Questions about the row below.
1) Find the 4th-last entry.
2) Find the entry just right of 125.
3) Find the 3rd smallest entry.
4) Find the 2nd smallest entry.
5) Find the entry just left of 104.
[126 103 109 147 110 130 127 137 137 104 125 129 140 142 116 123]
1) 140
2) 129
3) 109
4) 104
5) 137

[[142 113 107 121 120  99 105 111]
 [112 138 155 139 133 151 146 142]
 [106 134 150 136 138 149 153 148]
 [146 120 105 123 122 104 109 113]
 [138 120 100 126 123  98 103 112]
 [144 118 111 120 124 104 112 108]
 [113 144 147 135 140 154 150 140]
 [144 116 104 118 122 105 108 113]
 [139 119 105 123 119 103 104 106]
 [111 142 147 139 136 157 152 139]
 [107 141 152 126 136 151 152 143]]
Which number is the entry directly below the smallest entry?
A: 104
Which number is the last entry, reading row by row?
A: 143
Which number is the second largest entry?
A: 155
The third-last entry, reading row by row: 151
Which number is the second entry on the diagonal from the top-right corner?
A: 146
Which number is the smallest entry in the first column?
A: 106
The bottom-left entry -> 107
The second-last entry, reading row by row is 152
The first entry in reading order is 142
The entry just left of 121: 107
Which number is the top entry of the column that holds the smallest entry?
A: 99
Which number is the top-right entry?
A: 111
Which number is the entry just right of 149?
A: 153
Which number is the 5th entry in reading order?
A: 120
Which number is the last entry in the row that holds the largest entry?
A: 139
The entry directly above the largest entry: 103
The fifth entry from the end, reading row by row -> 126
Which number is the entry directly below 100?
A: 111
The entry just left of 133: 139
The last entry in the row that holds the smallest entry -> 112
Which number is the entry directly below 153?
A: 109
Which number is the third entry on the diagonal from the top-right corner?
A: 149
The first entry in the row that holds the smallest entry -> 138
The entry just left of the smallest entry is 123
Which number is the 3rd smallest entry?
A: 100
The maximum: 157
Which number is the third entry on the main diagonal?
A: 150
Which number is the second entry on the main diagonal?
A: 138
Which number is the minimum?
A: 98
Which number is the entry directly below 134?
A: 120

Read these off the grid that follows.
1) The first entry on the main diagonal?
2) The first entry of the largest entry's row?
3) The maximum?
4) The second entry on the diagonal from the top-right corner?
5) The fourth entry, reading row by row?
6) The third entry on the diagonal from the top-right corner?
7) The last entry, reading row by row?
8) The entry directly below the smallest entry?
[[106 109 108 104 109 110 109]
 [116 117 117 114 117 118 117]
 [115 116 116 113 116 117 116]
 [136 135 136 137 135 135 135]
 [146 143 144 147 143 143 143]
 [134 133 134 135 133 133 133]
 [133 132 132 133 132 132 132]
 [148 145 147 150 145 145 146]]
1) 106
2) 148
3) 150
4) 118
5) 104
6) 116
7) 146
8) 114

array([150, 153, 133, 121, 130, 126, 137])
Read off the 1st entry.
A: 150
The entry just right of 130: 126
The third largest entry -> 137
Read off the entry just left of 121.
A: 133

Read these off the row that follows.
1) Which number is the entry just left of the largest entry?
2) Which number is the last entry?
3) Which number is the entry just left of the centre entry?
(108, 150, 147, 149, 153)
1) 149
2) 153
3) 150

array([[113, 145, 144, 111, 111],
       [111, 147, 145, 111, 106],
       [147, 106, 107, 147, 151],
       [145, 111, 109, 147, 144],
       [146, 110, 109, 145, 143],
       [145, 105, 103, 149, 149],
       [147, 111, 111, 144, 145],
       [144, 109, 112, 144, 144],
       [144, 109, 109, 145, 143]])
Indices start at 0.
The bottom-left entry -> 144
The entry directly above the centre entry? 109
The entry at row 0, column 0: 113
The entry at row 0, column 1: 145
The entry directly below the smallest entry is 111
The entry in the bottom-right corner: 143
The top-right entry? 111
The entry at row 1, column 2 -> 145
The entry at row 1, column 0 is 111
The entry in row 0 and column 2 is 144
The largest entry: 151
The entry in row 1 and column 1? 147
The bottom entry of the column that holds the smallest entry: 109
The entry just left of the centre entry is 110
The entry in row 2 and column 0? 147
The entry at row 2, column 2: 107
The entry directly above 146? 145
The entry directly above the largest entry? 106

data =
[[149 147 116 106 122 122  99 108]
 [112 116 143 145 136 138 153 143]
 [143 145 118 107 124 121 105 109]
 [146 143 116 112 118 124 106 111]]
The first entry in reading order is 149
The entry directly below the smallest entry is 153
Find the top entry of the column that holds the largest entry.
99
Find the 3rd entry on the diagonal from the top-right corner.
121
The entry directly above 107: 145
The entry in the top-right corner: 108
The entry just right of the largest entry is 143
Find the bottom-right entry.
111
The entry directly above 136 is 122
The 3rd entry from the end, reading row by row -> 124
The entry directly below 136 is 124

Read these off the array that follows.
1) Find the first entry, reading row by row.
2) Find the bottom-right entry.
3) Find the largest entry in the first row.
4) Find the largest entry in the first column.
5) Find the second entry on the main diagonal.
6) Find the fifth-last entry, reading row by row.
7) Find the largest entry in the last row.
[[110 130 113 137 119 128 152 136]
 [109 130 112 137 119 129 153 137]
 [110 130 113 137 119 129 152 136]
 [150 129 146 122 140 131 106 123]
 [110 129 113 136 119 128 150 135]
 [109 130 112 138 119 129 153 137]
 [149 129 146 122 140 131 107 123]
 [151 129 148 122 141 131 106 123]
 [109 129 113 136 119 128 151 135]
 [109 130 112 137 119 129 153 137]]
1) 110
2) 137
3) 152
4) 151
5) 130
6) 137
7) 153
